1: [-23  10  -6 -32   8  12   9  -9 -17  31   5   0  -1   7  -2 -21   0  -2
  -1   3   2  17  30   4   2  -3  -9   7 -20  26 -12   6]
2: [ -3   4   8  35  -1  -5 -10  35  -2 -39  -8   7  -1   3  14   5   8 -10
 -29 -14 -12  -5 -23  10 -16   0  15 -35  15  -7  -7 -15]
3: [  8   4  -3  36   6   5  -7  17   5 -31   9   8  -5  20  -1  18  11   0
 -32 -19  -1 -18 -18 -16  -8  -5  15 -14  15  -2  -7 -14]
4: [ -7  29  11 -28  14  -1   6 -17   7  10  -2 -27 -10  -4 -13  -9   1  -1
 -10   1 -11 -30  41 -14 -16  -3  14   5 -19  24  -4  -5]
5: [  3   6  -4  13 -10   9 -10  10  13 -25   1  13  -4  15   5  12  -5   6
 -11  -9  14  -4 -35   9  -7  12  14  -9 -11 -18 -13   3]
6: [  1  -7 -25  14   1   6   3   9 -18   7 -18  -4 -19 -10 -12  -5   4   3
 -10  -5 -10  11 -44   9   9  20   3 -19 -10   3  37  13]
5 2 3 1
7: [ 20  -9   3  13   5  15  -9  -1   5   0   4  -1   6 -13  -2 -10  10  12
   2  -2  -5  -4   1 -35  -7  19  -7  29  -4  10 -28 -31]
3 5 4 1
8: [-17 -11  -2  45   2  -6 -33  -7  -7 -19  -4  -5  -5   2  -9 -13  -6   4
  -3  11  -7   1 -50  14  -7  -5  -1 -12 -10 -12  20  -6]
6 5 2 3
9: [  2   8 -20  19  -2   4  -8   0   0  25  13 -12 -22 -15 -18  -6  10  -7
 -16 -13  -2   8 -31  -2   8  15   3 -25  -2  25  22   0]
6 8 5 3
10: [-27 -11   4  -5  -5  -4   7   6   4   0  -2   5  -9 -12  -1  10  17 -19
   0  -7   8   3 -31  13 -11  11   5   7  18 -19  24  16]
6 5 9 8
11: [-22   8  -2 -28   1 -15  20  -8   3 -31 -28  -5 -19  -4   2  -9   6   5
 -13   3   7   6 -37  11  -9   3   2 -28  17 -22  31  31]
10 6 5 8
12: [  3 -13   7  14   7  12  -8   9  -6 -10  -4 -10   9 -20  10 -13 -10  -6
 -11  10  10  22 -51   0   3  14 -12  30   4 -17  25  -4]
10 8 6 5
13: [ -6 -18 -16  27  -2  -8  -2  15 -10 -18  -8 -10  -9 -18   0  -4 -14  15
 -12   7  -7   8 -53   8  -4   9  -3   9   9 -36  35  13]
12 8 6 10
14: [-16   5   1 -28   8 -18  23 -22  15   3 -19  -7 -10   6   8   0  23 -19
  -4  -9  20   8   1  16  -8   3   9  -2  26 -26  17  20]
10 11 5 1
15: [ 36 -22  15  22  -9   9  -5  15   6  19   2  27  20 -13  -7   0 -10  -3
  -8  -6   4  12  36 -34  20 -22  -8  17  12  11 -48 -22]
7 3 1 5
16: [ -8 -12 -19  34   1  15  -3   5  17 -13  -8   0  -3 -36  -6   2   0   8
 -18   4  -5  11 -63  10  -7  -4  -6  25  -5 -19  22  15]
13 12 8 6
17: [ -9  -1 -15 -18  18   6   8  -4 -21  30   7  -2  -8  18   2 -21 -11 -18
  18 -15  -7  19  21  11  12   6   3  14 -18   6  -1   9]
1 4 14 9
18: [ 12  -6   4  -7   1  10 -18  -9  -8  18  -3  16   5   8  -9 -14 -24 -10
  20  -4   2  33   2  31  13 -13 -14  30 -15   7  12  -4]
17 1 12 10
19: [ 29   4 -14  18  -5  -8   4  22  -8 -16  22  12   8  -1  22   6 -11  -4
 -12  -7   9   0 -31  11   5  10  18   3   2 -10   4  -2]
5 3 2 12
20: [  2  -5   0  29 -10  -1 -20  25   2 -49  10  19   3  12   2  31  18   2
 -42  -1   1 -17 -27   3 -19   1  18 -27  10   5  -2 -12]
3 2 5 19
21: [ -3  -3 -11  11   4   2  -8   7 -16   2  -8  -1 -14  -8   3  -1   1  10
  -5   7  19   4 -44   2   1   7   2  35  23 -25  32  18]
13 12 10 16
22: [  2   7   2 -16  -9  -9  11 -13  15  26   1  15  -3   5 -12  19  -6 -19
  10 -11   4 -21  45  12   4  17  29  22   5  23 -10  14]
4 17 1 14
23: [-13   6   8 -21 -16  -2  -4  -1  16  26   4  -5  -3  20   4   7 -21 -11
  19  -5  23 -33  63  13   5   8  20  14   4  14 -16  -1]
22 4 1 17
24: [  5 -13 -15  35  10  -2 -16  -5 -13 -13  -9 -11  -7   5  -5 -27  -8   2
 -29  13  -1   3 -30   9   4   3  -5  -4 -21 -18  19   7]
8 13 6 12
25: [ -4   9  -1 -35  23   8  25 -17 -12  22  -3   2   9  -1   5  -4  -5   0
  23  -1   4  19  19   0   9  -1 -15  14 -23  15  -2   3]
1 17 18 4
26: [-21 -13 -14  -2   4  -8  25  17  17  20 -14   0 -20 -25   1  14  13   1
  -6   3   9   9 -25  11  -8  -1   9  22  19 -21  13  13]
10 21 14 16
27: [-13  21   0 -20  -8   7  15 -10  13  27   5 -15  17  -1  11  10   1   0
   1  -6   8 -27  28  12   2   5  13  12  -6  20   0   7]
22 23 4 1
28: [ 32   5  -3  12  12  -4   2  12  -3  -6  -4  12   3 -25 -10 -16  -8 -13
  -4  -5 -22  18   0 -28  15  -5  -1  26 -13  10 -29 -14]
7 15 19 18
29: [ -2  -5   1 -32  -8  14 -15   6 -22  21   3   1 -14  14 -14 -18 -15  -1
  19   2   6  27  -3  19   5  -6  -8  29 -12  17  23   3]
18 17 1 25
30: [ 20  17   4 -31   2  11  -1  -7  14 -11   4  -1  10   3 -13  -2  12   8
   5  -2 -13 -18  19  -5  -6   6  11   3 -19  15 -11  -9]
4 27 7 25
31: [ -9  -4  18 -15  -5  -3  16   3   3   2 -18  -5 -23 -29  24  -2  -6 -11
 -25   1  -3  13 -36  16   9  27  15   7   6 -35  35  21]
10 26 11 21
32: [ 22   0   7  -4   3   1  -7  27  18  -7   9  10  -5  -7  -3 -10   2  -6
  14   4  -1  10  14 -19 -10 -14   4  19   0  20 -22 -24]
28 7 30 15
33: [ -8   6  -7 -46   1  10  -1 -13 -10  45   2   2  -3   6   6 -10 -13   1
  23   2  -7  14  23   1   2   1 -10  16 -15   4  17   9]
25 1 17 29
34: [  3 -15  -1  17   7 -13  -4   2   0  10 -24   1  -4  -2   2 -17 -18   0
 -20   3  21  16 -27  -1  -3 -10   4  37   4 -13  -9  11]
21 12 24 26
35: [-17  -2  16 -24 -13 -15  27 -17   8   5 -11   0  -2  15   8  11 -21  14
  -8  -9  20  28  -1  23   1   1   2 -14  29  -6  17  20]
14 11 10 26
36: [  2   0 -12 -12  17  -3 -24   3 -10  17  -9   9 -17   3 -13  -6 -16   0
  22   4   5  31  -8  13   8  -7  -5  18 -17   9  23   8]
29 18 17 33
37: [-19 -29 -12 -13   6 -19   8  11   8  -6  -4  -8   1 -19   5   0  -1   2
 -15  -9  26  13 -34   8  -7   8   1   8  20 -31   7  25]
10 26 21 13
38: [  4  -3  -7   2   1   6   7   2   6 -24  -8  -9  12   0   9   9  -4   7
   5  13 -35 -26  21 -36  -8 -13   3   2  10  -3 -22 -17]
30 7 32 28
39: [-27 -20  11  -4   0  -7  13  17   2   7  -5  12  -1  -7  10  15   1  -1
 -22   8  14  20 -23  11   2 -10  -5  29  14 -24   8  22]
26 37 10 34
40: [ -5 -20 -13  31   3 -14 -13  12  -6 -16   2   3   2 -14  -2 -25  -6   3
 -15  11  -1   9 -63   6   1   5  -9   8 -13 -30  20  -4]
13 24 8 12
41: [-19  13   0 -22  -4   8  16 -13 -12  27   8   5  16  11 -10   3 -19  -3
  41   4   0  27  30   3  13   6  -7  23 -22  -1  -2 -11]
25 33 17 1
42: [  3   5  -2  -2   7   8 -19  -3 -11  20   0  11  -2  14  -7 -34  -8 -11
  27 -12  13  31  -5   9  18   1  -1  40 -15   5  26   5]
18 36 29 17
43: [ 10   7  12   3 -12 -10   4  11   1   5   8  -2  -4  13  24  15  -9   8
   8   9  22 -18  29  11  11  15  19  28   1 -10  -5   1]
23 27 22 19
44: [  3  -5  -6  27  -3  -7   0  18   5 -25   6  11 -16   4   6   7   9   1
 -22   3  -8  -2  12 -19  -9 -10   7 -36  36  -5 -10   9]
3 2 20 38
45: [ -6  19  14 -22   8   6   0 -11  20  -8  -7  -2   2  -1  -8 -14  12   5
  -7 -18  -4 -12  42 -12   6  -1  14  -3 -27  22  -6  -4]
30 4 27 1
46: [ 20  10  18 -21  -1   7   8   5   9 -17  -2 -11 -15  17 -19   2   1  -3
  10   4  -1  -7  43  -5 -12  -4  -8 -19 -25  25 -17 -14]
30 45 4 32
47: [ 38  -8   3  15   7   7 -12  25   5  16  -6  12  20 -15  -1  -9  -9 -10
   0   3   4  12  34 -29   7 -12  -3  30   4  16 -36 -25]
15 32 28 7
48: [-23   0   4  -6  -3   2  19  -9   0  14  17  14  11  18   8 -22 -13  13
  11   3  -8  -1  15 -20  -9  -8 -30 -21 -10  15   6 -10]
1 25 33 41
49: [ -6 -25  -8  22  -4   4  -2  17   7   3  -2   9   8  11  11   3 -30  -1
 -10   7  38  15 -21   3   0  -5 -18  26  28 -28   1 -11]
34 39 12 21
50: [ -8  34   4 -15   7  16 -13  -6   6 -10  -4  -9   6  -4 -10  -5  12   7
   2 -12 -25 -33  38   7  -7  16  -2 -18 -24  26   0   6]
45 30 4 46
51: [ 11  23  22 -18   0  10  -4  -1  16 -13   1  -3  -4  12 -12   4 -14   2
  11  -2  10  -4  62 -15   7 -12  -8 -12 -13  18 -23  -8]
46 45 30 4
52: [ 18  -7  11   8 -13 -15   5 -17  11   0   4   4   5  32   9  23 -19  -4
   6   5   3 -18  56 -16 -20 -30 -12  16  34 -10 -23 -31]
38 51 43 23
53: [ 11  15 -12  33  -5  13   0  17   8 -26  10   1  -3 -11  13   9  20   5
 -28   7 -14 -10  -4 -13 -13   0   1 -39  23 -14 -13  -1]
44 3 2 20
54: [-32  12   8 -14   1 -41  14 -28  -1   2  -1   8  -2  10  -8  13  10   3
  -2   4   8   6  -9  32  -7  14  15 -27  16  -4  37  -4]
35 14 10 11
55: [ -3  20   3 -11  -2 -11   5 -32 -16 -12   3  11   2   8  -6   9  12 -10
   2  -4  -3   0   3  31   5  -1  -2  -8 -15   5  37  23]
54 14 10 36
56: [-16  21 -14  18   5   6   4  16 -10 -17   3  -3  -1 -14  22  12  28  10
 -29   3 -12 -31   7 -24 -11  -1  -9 -39   8 -18 -14   9]
53 44 3 2
57: [ 36  -1  16   4   0  21 -15  13  10  -9 -10   6   4  -4 -18  -9  -3   5
  -1  14   3   3  31 -31   5 -15 -17  26  -7  12 -21 -24]
47 32 7 15
58: [ 27  -1 -10  11  -5 -13 -14   2   3  -1  15   7   3 -20  14   9  20   5
   0 -10  -1 -17 -41  20  -2  36  19  24  -9  -7   5  18]
19 5 21 10
59: [ 34   3   2  11  12  12   4   6   0   0 -16   8  18 -25 -17   5 -17  -1
   3  12 -11   4  31 -29   4   1   1  22   1  26 -38 -29]
47 57 28 7
60: [  5   6 -16  11  -3  16 -11  -2  -5  16  -8  -7 -16  -9 -25 -10   9  -8
   7  -9   3   3 -33  18   0   5  13 -19  -3  17  20  -8]
9 6 36 8
61: [  8  -9  -5  -3  -8   1  -2  13   2  -8   7  15   1 -11  -6   0  10 -15
   6   3 -10 -30 -29   9  18  30  19   9  -4 -11  13  -3]
58 19 10 5
62: [-15   8  18 -13  -4 -18  15  -6  -6  -2 -10   5 -11  17   1  19   4  14
   4  -2  19  27  -1  23  -6 -22   3 -17   3  -3  26   6]
35 54 55 14
63: [ -3  -6  10  -1  -6  -9  -4  11   6 -12   1   2   3  13  15  19  -3   4
  -9  20 -15 -26  33 -31 -13 -10  -4 -23  22 -12 -38 -15]
38 44 52 56
64: [-22   4  -3 -19 -10 -29  19 -11  14   0 -15   2  -4 -13 -14   3  22   2
  -8  -7   7  11 -38  17  -8   9  10 -26  25 -18  25  32]
11 10 14 54
65: [-13 -17 -13  10  19  -2 -16   6  -4   2 -18  -6  -4 -34  -2  -4 -11   2
 -17  -8  -1  -8 -40   7  17   2   8  23   4 -35  23   7]
13 21 16 12
66: [ 13   8  -5  16  -5  14   1  10  -9  10  -3 -14 -21 -22 -11   0  10  -7
   3  -1  -2  -9 -38   6  15  12   7 -16  -8  16  29  -7]
60 9 6 61
67: [ 12   0 -16  14  21  18  -7  25   0  20  -6  -8 -18 -32  -4   2  24   1
 -10 -13 -18  -2 -19 -23  17  14   0 -24  -4  13  -1   5]
9 66 6 60
68: [ -5  -6  -9  26  -3   5  -3  -1  -1 -17  -7 -10 -11  -5  -6 -24  -1   6
 -22   0  -6  12 -48   4   7  -7  -8   5 -14 -17  27   7]
24 40 13 8
69: [-11 -12   2  -8   2 -12  -3  -3  10  18  -6  -9 -13 -17  14 -11   4   2
   4  -1  12  14 -28  20  -9   6  -1  -7  20 -14  11  18]
10 37 26 64
70: [-16   6   7 -33   8   8  14 -12 -14  32 -13   7  11   7  -4  -3 -15   1
  30   6  -1  22  15   8   3  -5   5  25 -25   2   4  27]
25 33 41 17
71: [-12  -1  -4 -15   6  20  -1 -13 -11  47  -1  18   1  10   1  -2 -12   2
  36  -3  23  25  -6  -1   4  -4  -8  37 -18   7  19  12]
70 42 33 29
72: [-19  17 -11 -25  29  18  12 -10 -28  22   3  -6  14   4   0 -32   5  12
  19  13 -14  18   5   0  -3  -1   1 -15 -25  14  -1  19]
1 25 17 70
73: [  0   6 -13  19  10  -1  -9  16  -4  13   3  -1 -13 -34 -10 -21  14  -5
 -19  -9 -11   2 -27 -30   5   6   7 -19   5  14  -6 -11]
67 9 66 60
74: [ -8 -13  -1   3  -5   1   5  17  -3 -20   0 -14  11   3  15  16   7  -7
  -5   7 -26 -28  29 -33 -16  -8  -6  -9  23  -7 -20  -5]
38 63 44 56
75: [  7 -14 -14  27  19   7  -6  20   5  16   0 -11   4 -39   1 -13  10  -8
 -16 -12 -17   0 -33 -25  20  12  10 -10  18   3   5  -1]
73 67 9 66
76: [-13  -6   4  12  11   3 -16 -12  -7  21  -7  17 -14   2 -24 -14  -1  -8
  16  -3  23  31 -19  25  23  -2   4  17 -20   2  23   1]
36 42 18 29
77: [ -7  -9  19  -5 -17 -12  15 -35 -22 -11  -9  -5   2  43   0  18  -7 -16
  17  -5   2  -9  37  11  -9 -14 -18   7  10  -8  -1  -6]
52 62 55 43
78: [ 31  -1  17   3   4   9 -15  11  14  -9   1   4  13 -23  -4 -12 -13  -4
   0  -3   2   7  39 -24  13   4 -19   9 -13  25 -32 -19]
57 47 59 32
79: [  5 -21 -16   7  -8  12  -9   4   4   3  -7  -5   2  -4  -2   2   4   4
 -12   2  22  -4 -44  16  -6  -9  -6  26  16 -21  21   8]
21 12 16 65
80: [  4  -5  -3 -24  -8 -22   6  -7   2   8  -2  -6  19  -5  20   4   8  10
  -1  -9  15 -35  14   0   4  17  32  31 -12   5   8  -7]
27 43 30 22
81: [ -5  16   8 -34  -1 -19  -8   2  14  13   2  -9  10  12   2   6  -7 -15
  11  -1  11 -28  47   0 -21  11  20  -6  -3   8 -26  -7]
23 27 22 4
82: [-23  12   6 -10  -1 -28  13   3   9 -18 -10   9  -8  10  -1  11  15   3
 -10  11   7   9 -39  13 -16  -9   8 -21   6 -15  24  22]
11 64 62 10
83: [-16  10  10 -27  -9 -28  17 -18  -2  -2   0  -2  -8  12  -6   8   8  -2
  -8  -2  16  14  11  26  -9   0  -4 -25   6  13  22  -1]
62 54 35 55
84: [-15   4  -7   7  10  -1  -4   1  -7 -17  -1 -16   8   2   2 -29   2  16
 -18  -1 -17  -4 -31  -7   0 -14  -3 -43 -29  -2  25  -3]
68 24 8 6
85: [  2   6  -2  19 -10 -14  -1  19   8 -27  10  14   3  21   5  18   1  -5
 -34   2   0  -6  -1 -18 -11   0  -2 -25  22  -7 -19 -18]
3 44 53 20
86: [  2  -9   7 -15   9  -2  14   3  18 -32   4   1   6  -9  20  26   7  -3
  -3   6 -30 -26  34 -44 -14  -9  -1   1   6 -15 -20  -6]
38 74 63 30
87: [ -8   6  11 -32 -15 -26  10 -17   3  -8   6  -9 -10  27  -8  12  -5   2
  -6   5  16   4   6  27   1   1   5 -15  -5  10  14  10]
83 62 35 55
88: [-14   9 -12 -15  -7 -10   0  -1   8  17   7  16  24  -5  12   8  14  -8
  12 -10  28 -29  -1  18   5  17  32  28   1   0  -8   7]
80 27 43 22
89: [ 25   0  -2  32  12   8   1  15   8  11   5   3   8 -42   7  -6  10  12
  -9   7  -5  -5 -26 -28  11   4  20 -18  21  17 -22   5]
75 73 67 53
90: [-27   8   0 -26 -17 -26  18 -16   2   1   5  -2 -22  19  -2   3   4   1
  -7   5  14   4   3  34   8  -5  -2 -16  15  -6  30  -2]
83 87 54 62
91: [ 14   0   0   8 -10  -4 -11  17  10   1   3  -7   3 -10  -2  26 -15  -6
  -6  -6  33  -2 -18   5   5  22  17  30   3  11 -11   2]
19 43 5 58
92: [ 11  -1 -13   5  11  -7 -13  12  -2  32   0   3  -4 -27   2  -4  11  -1
   1 -16  -8   3 -25 -17  23   4   5 -10  13  36 -15   4]
73 67 75 89
93: [ 17 -16 -22  24 -13   0 -17  21  19 -15  13   8 -15  -2  16  14  -9   9
 -12  -5   7   6 -11  16   6   6  21  -1  17  -8   9 -13]
19 5 91 3
94: [  6  -3  -6   5  -7  11   0  18  -2  21   4   7 -17   8 -20   4 -20 -12
  15 -13  33  20  -8  21  14  -6   6  15 -36  14  16  -8]
76 36 18 29
95: [ -1   3   5  24 -14  -6   0  22  20 -25  -4  -1  -6  14   4  16   6 -10
 -33   5  -4  -7  -1 -18  -6 -13   3 -26  20 -17 -24  -6]
85 44 53 3
96: [ -7  -5  -2  -4  -6  -4 -11   2 -15  21 -15   3 -11  -5 -15  -4   5 -10
  -6  -9   0  24 -27  11  18  10   0  -6  -9  18  19  -7]
60 6 9 76
97: [-16  28  16 -17  11   7 -13   8  14 -11   3 -12  -1  12 -20  -9  26   3
   3   2 -11 -29  43   8   3   1  10 -10 -13  27 -14   6]
50 45 30 4
98: [ 34   1  16   1  -8   4 -18   2  29 -25   6  11   3  -8  -5 -15   6   2
   1   7   6   0  14 -18   0 -14  -1  20   2  21 -25 -15]
32 57 78 7
99: [-11   6  -6 -19  -9 -37  13 -21  -6  -5  -2  -6 -17   4  -2  -8  12  -5
 -12  -1   6   6 -17  41   1   9  -8 -20   2   1  35  22]
90 83 54 55
100: [-28  -3  -3 -19   5 -20   7   8 -16   3  -8 -10 -22 -25  11   7  20   0
   6   1 -14  -2 -47   4 -17  15  -2  -9  17 -13  22  31]
10 69 64 11
101: [ -5 -21  -2  34   5  21 -18   6 -11  -5  -7 -21  -1   3  11 -26  -7   5
 -11   6   1   6 -35  10  -7  -2 -10  -6 -14  -6  32   7]
24 68 8 40
102: [-24  13   1 -24   9   4  21 -14 -14  10  22  -2  16  -7  12 -17  14  11
   4  -5 -28  -5   7  -4 -12  -8  -1 -13 -17  -6   3   5]
72 48 1 25
103: [  6 -19  17  37  -3  10 -24  17 -14  -7  -7   0   6  24   3 -12 -13   2
  -2   0   7  13 -21   6   2  -4  -5  -5   6  -6  19 -14]
101 8 24 68
104: [  7  12  20 -25   4   5  -6  13  15  -8  12 -12   3   5 -24 -21   2   4
  -2  10 -13 -26  38   3  -5   5  14   4 -15  19  -7   7]
97 30 45 4
